Below is a small trained network, with its code and all its weights. Each question gives an input and a target symbol and asks what happens when units are switched off, that is, made to give their printed mean instead of their output.

import numpy as np


def w(rows, s, z=0):
    codes = np.array(rows[::2]) - 128.0
    scale = np.full(codes.shape[1], s)
    scale[-1] = z or s
    return codes * scale


def f(y):
    return np.maximum(y, 0)


def softmax(a):
    e = np.exp(a - a.max(-1, keepdims=True))
    return e / e.sum(-1, keepdims=True)


def log_softmax(a):
    a = a - a.max(-1, keepdims=True)
    return a - np.log(np.exp(a).sum(-1, keepdims=True))


def net(x, mask):
    ids = ['Πδεζηθλμξστφ'.index(c) for c in x.split()]
    T = len(ids)
    res = E[ids] + P[:T]
    u = 0
    for l in range(2):
        r = res
        for j in range(3):
            rows = slice(3 * j, 3 * j + 3)
            q, k, v = (r @ M[l][rows].T for M in (Q, K, V))
            z = softmax(np.where(np.tri(T) > 0, q @ k.T / 3**0.5, -1e9)) @ v
            o = O[l][rows]
            res = res + np.where(mask[u + j], z, o[:, -1]) @ o[:, :-1]
        u += 3
        y = f(res @ A[l][:, :-1].T + A[l][:, -1])
        res = res + np.where(mask[u : u + 4], y, B[l][:, -1]) @ B[l][:, :-1]
        u += 4
    return log_softmax(res[-1] @ U[:, :-1].T + U[:, -1])


Q, K, V, O, A, B = {}, {}, {}, {}, {}, {}
E = w([
[179,92,252],'Π',
[145,190,129],'δ',
[96,50,91],'ε',
[34,126,210],'ζ',
[141,187,144],'η',
[160,154,21],'θ',
[198,113,228],'λ',
[174,118,113],'μ',
[140,79,180],'ξ',
[161,193,74],'σ',
[94,180,103],'τ',
[127,67,66],'φ',
],0.022)
P = w([
[250,223,102],'0',
[104,140,212],'1',
[196,220,104],'2',
[92,146,239],'3',
[202,231,99],'4',
[76,131,239],'5',
[204,225,96],'6',
[73,125,245],'7',
[189,237,100],'8',
[60,118,244],'9',
[194,229,98],'10',
[38,116,254],'11',
[180,243,105],'12',
[13,123,252],'13',
],0.0046)
Q[0] = w([
[104,182,111],'0.h0',
[177,139,154],'0.h0',
[150,128,11],'0.h0',
[76,165,128],'0.h1',
[75,194,124],'0.h1',
[135,103,93],'0.h1',
[66,182,200],'0.h2',
[180,197,104],'0.h2',
[185,67,139],'0.h2',
],0.012)
K[0] = w([
[105,210,57],'0.h0',
[112,136,99],'0.h0',
[59,7,31],'0.h0',
[114,106,114],'0.h1',
[107,123,143],'0.h1',
[132,89,145],'0.h1',
[116,180,165],'0.h2',
[149,143,92],'0.h2',
[202,76,107],'0.h2',
],0.014)
V[0] = w([
[142,42,210],'0.h0',
[87,72,127],'0.h0',
[153,164,173],'0.h0',
[55,115,85],'0.h1',
[102,163,125],'0.h1',
[72,123,81],'0.h1',
[150,108,171],'0.h2',
[255,43,112],'0.h2',
[170,115,131],'0.h2',
],0.012)
O[0] = w([
[145,111,159,254],'0.h0',
[34,216,107,170],'0.h0',
[192,110,127,114],'0.h0',
[150,158,202,111],'0.h1',
[3,174,164,118],'0.h1',
[72,112,64,119],'0.h1',
[42,144,126,136],'0.h2',
[12,188,186,173],'0.h2',
[75,186,148,141],'0.h2',
],0.0055,0.0043)
A[0] = w([
[108,173,4,114],'0.n0',
[22,113,205,126],'0.n1',
[172,249,132,253],'0.n2',
[98,116,147,81],'0.n3',
],0.015,0.0049)
B[0] = w([
[35,31,130,228],'0.n0',
[229,54,30,243],'0.n1',
[137,215,93,247],'0.n2',
[249,254,102,153],'0.n3',
],0.0084,0.012)
Q[1] = w([
[130,186,169],'1.h0',
[69,194,90],'1.h0',
[148,158,244],'1.h0',
[91,6,63],'1.h1',
[97,130,51],'1.h1',
[102,125,207],'1.h1',
[250,155,147],'1.h2',
[84,86,97],'1.h2',
[173,100,77],'1.h2',
],0.014)
K[1] = w([
[163,170,98],'1.h0',
[123,76,106],'1.h0',
[163,222,185],'1.h0',
[132,6,146],'1.h1',
[157,82,40],'1.h1',
[169,108,143],'1.h1',
[95,197,182],'1.h2',
[109,108,110],'1.h2',
[116,209,148],'1.h2',
],0.014)
V[1] = w([
[163,187,136],'1.h0',
[168,74,190],'1.h0',
[109,159,140],'1.h0',
[62,193,164],'1.h1',
[101,94,187],'1.h1',
[86,71,188],'1.h1',
[133,76,2],'1.h2',
[163,45,20],'1.h2',
[229,123,106],'1.h2',
],0.0081)
O[1] = w([
[132,70,50,83],'1.h0',
[117,154,120,90],'1.h0',
[87,76,79,101],'1.h0',
[98,114,112,69],'1.h1',
[142,6,121,69],'1.h1',
[138,108,55,72],'1.h1',
[173,120,127,247],'1.h2',
[182,3,97,228],'1.h2',
[117,120,133,169],'1.h2',
],0.0054,0.014)
A[1] = w([
[116,92,79,91],'1.n0',
[170,12,63,3],'1.n1',
[73,225,66,69],'1.n2',
[1,82,104,32],'1.n3',
],0.0097,0.0033)
B[1] = w([
[94,254,199,166],'1.n0',
[30,158,125,253],'1.n1',
[193,42,107,175],'1.n2',
[243,157,236,138],'1.n3',
],0.009,0.019)
U = w([
[147,28,123,216],'Π',
[137,51,134,180],'δ',
[121,196,185,79],'ε',
[183,83,189,129],'ζ',
[106,80,205,144],'η',
[141,136,125,180],'θ',
[121,174,158,135],'λ',
[163,198,101,9],'μ',
[155,176,106,112],'ξ',
[161,66,7,46],'σ',
[123,137,78,254],'τ',
[66,118,98,76],'φ',
],0.016,0.0072)

Each question gives the input, a string of symbols that net reads in full, and the target symbol t.
The units are the heads (3 rows each of Q, K, V and O) and the neurons (one row each of A and B). Each row of codes is followed by its name. A weight is (code - 128) times the scale printed after its matrix; where a second scale follows, it is the last column's (O, A, B and U).
mask holds one flag per unit, layer by layer, with each layer's heads first. A switched-off unit (its flag False) gives its mean, the last column of its rows in O or B, instead of its output. The means were averaged over made-up inputs and are rounded, as every weight is.
A unit's drop is (log p(t) with every unit on - log p(t) with that unit switched off) / (log p(t) with every unit on - log p(t) with every unit switched off).
The circuit of an input: a set's keep is (log p(t) with only the set's units on - log p(t) with every unit switched off) / (log p(t) with every unit on - log p(t) with every unit switched off). Starting from the 12 units with the biggest drops (on a tie, the unit counted first), units are removed one at a time, each time the one whose removal leaves the highest keep (on an exact tie, the one counted first), for as long as the keep stays at least 0.8.
circuit, biggest first: the units of the circuit, biggest drop first
most important unit: the unit with the biggest drop
k most important neurons: the k neurons with the biggest drops, biggest first
top k neurons in layer l: the k neurons of layer l with the biggest drops, biggest first
which heads matter: for each layer, one digit per head in row order, 1 if its drop is at least 0.15 and else 0, layers parted by /
drop of u: that unit's drop, to one decimal
input ε λ η ε τ σ, target σ: 4 most important neurons : (0.n2; 0.n0; 1.n1; 1.n0)
input τ σ φ, target η: which heads matter : 000 / 000
input φ ε Π φ σ τ τ ε λ θ θ τ φ, target η: most important unit : 0.n0
input ξ μ ε φ ε ε σ θ, target ε: which heads matter : 100 / 001
input η θ δ δ μ ε ε η σ σ ε ε, target τ: which heads matter : 100 / 000
input σ Π σ ε ε Π θ Π ε ε ε ε, target τ: circuit, biggest first : (1.n1; 0.n1; 0.n0; 1.n0)
input η ε τ λ ε ε σ δ ε, target φ: which heads matter : 100 / 001
input ε σ τ ε σ Π μ ε λ, target ε: which heads matter : 101 / 001
input ε ξ ε ξ λ η ε ε ε λ η ε ε θ, target ε: circuit, biggest first : (0.n0; 1.n3; 0.h0; 1.n0)
input ε ε τ δ, target μ: which heads matter : 001 / 000
input ε λ ε φ, target φ: top 2 neurons in layer 0 : (0.n2; 0.n1)
input η σ Π ζ Π ε η ε μ ε ζ δ, target μ: 3 most important neurons : (0.n0; 1.n1; 0.n2)
input σ ε λ δ ε ε ζ, target Π: 3 most important neurons : (0.n2; 1.n0; 0.n0)
input η σ σ Π, target Π: 3 most important neurons : (0.n1; 1.n0; 0.n2)
input Π ε ε λ Π δ ε ε λ, target ε: 2 most important neurons : (0.n0; 1.n2)
input δ λ ε ε ζ, target Π: most important unit : 0.n0
input Π σ λ φ ε ε ε λ σ ε σ, target σ: top 2 neurons in layer 1 : (1.n2; 1.n1)
input ε σ ε, target φ: 3 most important neurons : (1.n1; 0.n1; 0.n2)
input σ ζ Π σ ε ε ε Π Π μ ε ε Π φ, target φ: drop of 0.h0 : 0.8
input ε η η Π, target Π: drop of 0.h0 : 0.8
